Look-ups in named tables: a row name and a column name give one cell, copied from the table.

valafan:
,rebugum,teg,bok
vez,3.6,3.8,1.8
rif,7.0,3.6,2.3
zigi,5.0,3.8,3.1
toba,0.5,3.1,0.8
rozaka,5.3,3.5,2.4
lur,9.6,4.4,1.0
losipof,9.1,2.2,1.7

bok of rozaka: 2.4
teg of zigi: 3.8
teg of rif: 3.6
rebugum of rif: 7.0
teg of rozaka: 3.5
bok of lur: 1.0
teg of vez: 3.8
Row with the largest teg: lur

pufime =
columns: gusil, todas, nidalik
pud: [178, 193, 200]
butif: [78, 56, 77]
kov: [185, 125, 34]
nugevo: [93, 55, 98]
kuruli: [172, 146, 180]
kiv: [145, 189, 62]
von: [143, 193, 68]
zudavoz: [98, 140, 134]
nezuzuv: [105, 115, 132]
tifese: [141, 171, 180]

todas of tifese: 171
nidalik of pud: 200
nidalik of tifese: 180
todas of zudavoz: 140
gusil of tifese: 141
gusil of pud: 178
gusil of butif: 78
nidalik of butif: 77
nidalik of kov: 34
nidalik of nugevo: 98
todas of nugevo: 55
todas of butif: 56
gusil of kov: 185
gusil of kuruli: 172
gusil of zudavoz: 98

zur =
,pofu,zubun
kivi,226,165
bom,90,131
sevuk,112,120
libuti,54,32
toki,59,37
fezaz,53,36
mufoso,210,178
golerip,20,194
numuker,79,154

numuker, zubun -> 154
toki, pofu -> 59
bom, zubun -> 131
fezaz, pofu -> 53
fezaz, zubun -> 36
kivi, pofu -> 226
sevuk, zubun -> 120
mufoso, zubun -> 178
numuker, pofu -> 79
golerip, zubun -> 194
Row with the largest pofu: kivi

zike =
,gul,solab,lizigas
panuvu,234,41,84
vaze,255,42,74
rezut,225,56,100
kofiku,180,14,94

What is the solab of kofiku in zike? 14
What is the lizigas of rezut in zike? 100
What is the solab of vaze in zike? 42
What is the gul of kofiku in zike? 180
What is the lizigas of vaze in zike? 74
What is the lizigas of panuvu in zike? 84
What is the gul of rezut in zike? 225
What is the solab of rezut in zike? 56
What is the gul of panuvu in zike? 234
What is the lizigas of kofiku in zike? 94
What is the gul of vaze in zike? 255
What is the solab of panuvu in zike? 41

bafe.tsv
	nin	ruv	leva	lenave	fozose	tef	ravo	nuzel
natoz	97	133	143	127	126	118	104	100
bezorak	161	131	137	137	127	115	128	124
fup	96	92	120	79	130	70	121	153
kegi	53	79	102	93	134	56	139	92
nebirud	102	109	105	113	103	121	144	119
fadu	129	110	151	134	162	55	107	136
luperot	192	176	191	145	129	140	79	157
par	182	172	142	146	131	184	123	133
pamarig	155	136	138	158	150	120	123	116
guki	94	133	98	103	106	161	145	104

leva of luperot is 191
tef of kegi is 56
lenave of nebirud is 113
fozose of luperot is 129
fozose of pamarig is 150
nin of par is 182
ravo of natoz is 104
nin of fadu is 129

Table menito
|  | ranef | vaturi | filalal | dav | bibe | lefakop | gifa | kur | giloz |
|---|---|---|---|---|---|---|---|---|---|
| gef | -3.475 | -4.555 | 8.748 | -2.084 | 1.300 | 2.091 | 6.767 | 5.194 | 3.585 |
| dop | -3.489 | 9.849 | -1.424 | -0.890 | -2.745 | 0.726 | 7.479 | 3.305 | 2.983 |
| feker | 9.989 | 6.092 | -1.476 | 7.869 | 5.038 | 1.118 | -3.249 | -0.497 | 1.731 |
| tumobot | 8.414 | -5.106 | 5.938 | 5.548 | 6.907 | 3.168 | -3.307 | 1.050 | 1.674 |
| vuz | 6.699 | -3.613 | 2.043 | 4.909 | 6.737 | 7.098 | -4.520 | -0.468 | -1.383 |
| lobib | 7.342 | -3.986 | 9.334 | 4.545 | 4.962 | -2.268 | 1.417 | 4.098 | 5.934 |
| mumuri | -5.469 | 4.510 | -2.418 | -2.204 | -1.053 | 7.912 | 4.537 | 1.122 | -1.873 |
| fel | -3.717 | -6.482 | 6.667 | -2.069 | 2.021 | 6.330 | 4.035 | 3.229 | 0.253 |
| pep | 2.229 | -7.944 | 8.571 | 1.203 | 4.969 | 4.945 | 0.650 | 2.731 | 1.414 |

What is the gifa of pep in menito?
0.650
What is the lefakop of tumobot in menito?
3.168
What is the giloz of feker in menito?
1.731
What is the dav of lobib in menito?
4.545
What is the dav of fel in menito?
-2.069
What is the lefakop of lobib in menito?
-2.268
What is the filalal of lobib in menito?
9.334
What is the lefakop of vuz in menito?
7.098
What is the dav of tumobot in menito?
5.548
Row with the largest vaturi: dop

buta:
,niz,beliba
lipuf,0.1,0.1
vivov,0.2,-0.1
duk,0.2,0.0
git,0.1,-0.6
pap,0.1,0.1
pamoto,0.2,0.7
kosi,0.2,0.2
vige,0.3,0.1
miluder,0.2,0.2

What is the beliba of kosi in buta?
0.2
What is the beliba of duk in buta?
0.0
What is the niz of lipuf in buta?
0.1
What is the niz of git in buta?
0.1
What is the beliba of miluder in buta?
0.2
What is the niz of pamoto in buta?
0.2
What is the beliba of lipuf in buta?
0.1
What is the niz of duk in buta?
0.2
What is the niz of pap in buta?
0.1
What is the niz of vige in buta?
0.3
What is the niz of miluder in buta?
0.2
What is the niz of kosi in buta?
0.2
What is the beliba of pap in buta?
0.1
What is the beliba of pamoto in buta?
0.7
What is the beliba of vige in buta?
0.1
What is the beliba of vivov in buta?
-0.1
What is the niz of vivov in buta?
0.2
What is the beliba of git in buta?
-0.6

davu
           buve   sarir  benase
bolu     -53940  -45650  -28389
mufazef  -42031   32661  -70028
nisil    -46443  -53385  -38750
dupova   -21348  -39692  -43529
goruvas  -28821  -35955   -6073
ziz       73266   54297  -13032
nitev    -84550  -27896   22005
neb      -42077  -82627   -5144
tuman      4807  -85503   27144
giv       40727   -4327   16469
tidedub  -20640   29880  -75281

buve of tidedub = -20640
sarir of ziz = 54297
buve of bolu = -53940
sarir of mufazef = 32661
buve of neb = -42077
benase of giv = 16469
benase of tidedub = -75281
sarir of nitev = -27896
sarir of bolu = -45650
buve of goruvas = -28821
buve of dupova = -21348
sarir of goruvas = -35955
sarir of tuman = -85503
benase of mufazef = -70028

nof =
         sib  buten  rezig  kof  nuz  kas  binivem  gotefir  mepozev
narodos  126    149    120  149  139  110       96      178      104
kud      176    217    125  160  130  117       87      151      142
bigore   175    151    151   90  130  151      169      128      160
ferifog  104    163    135   91  111  155      145      131       92
dimupuv  126    152    134   74   68  202      127      125      114
ridesov  144     92    144   49   85  212      169      134      127
mar      117    152    106  170  148   99       35      115      145
bep      123    113    110  178  186   60      165      116      159
gog       58     73    112  108  192   57      210      170      149

mepozev of ridesov is 127
rezig of ridesov is 144
nuz of kud is 130
binivem of mar is 35
buten of ferifog is 163
kof of ridesov is 49
mepozev of bigore is 160
binivem of kud is 87
buten of mar is 152
buten of bigore is 151
sib of ferifog is 104
buten of ridesov is 92
buten of narodos is 149
kas of kud is 117
nuz of dimupuv is 68
gotefir of ridesov is 134
kas of ridesov is 212
gotefir of narodos is 178

pipora:
columns: deda, bokatas, noniner, ris, devi
fop: [78.36, 65.42, 45.25, 26.01, 26.96]
rov: [73.61, 32.33, 54.17, 19.71, 69.19]
duga: [30.05, 37.21, 55.62, 41.68, 58.19]
vevuvig: [64.26, 40.88, 60.87, 34.05, 31.93]
rop: [53.89, 28.83, 48.43, 35.71, 34.96]
notusi: [40.11, 73.77, 57.03, 71.42, 33.46]
zipak: [42.35, 29.40, 47.61, 69.04, 55.88]
sases: [42.59, 37.46, 53.61, 63.13, 59.48]

deda of notusi is 40.11
ris of vevuvig is 34.05
noniner of zipak is 47.61
bokatas of vevuvig is 40.88
devi of rov is 69.19
deda of rov is 73.61
ris of rov is 19.71
ris of duga is 41.68
noniner of rov is 54.17

lifime
        gamimis   rogir     tam   vagug    beku     fon     det    bofu  narizo
notap    -31132   58725  -44046  -37604   33086  -34543   18714   10389   48017
muvo      -4960  -32334  -21517  -55140   43715  -33500   24491  -31159    -549
surabe   -38150  -41482   10293   -9661   48958     -30  -33614   -6081  -21398
miza     -22698  -53120    6186  -33923  -59538  -39702   -5745    7140   10794
vef       -6985  -55191    8903  -45572  -59819  -20324    1285   21834    8838
besok     10925  -65945   -5085   57168  -30399   15834  -19306  -21669  -12909
guf       24944  -38327    6157  -88422  -66938  -34272    5096    5430  -13429
goba      -9684  -29783   63005   27757   -9532   67910   20166  -81789  -38415
sezot     11342  -32226   11545   57005  -23081   54787  -30060   18048  -14344

beku of miza = -59538
det of notap = 18714
beku of notap = 33086
fon of notap = -34543
rogir of goba = -29783
beku of vef = -59819
gamimis of vef = -6985

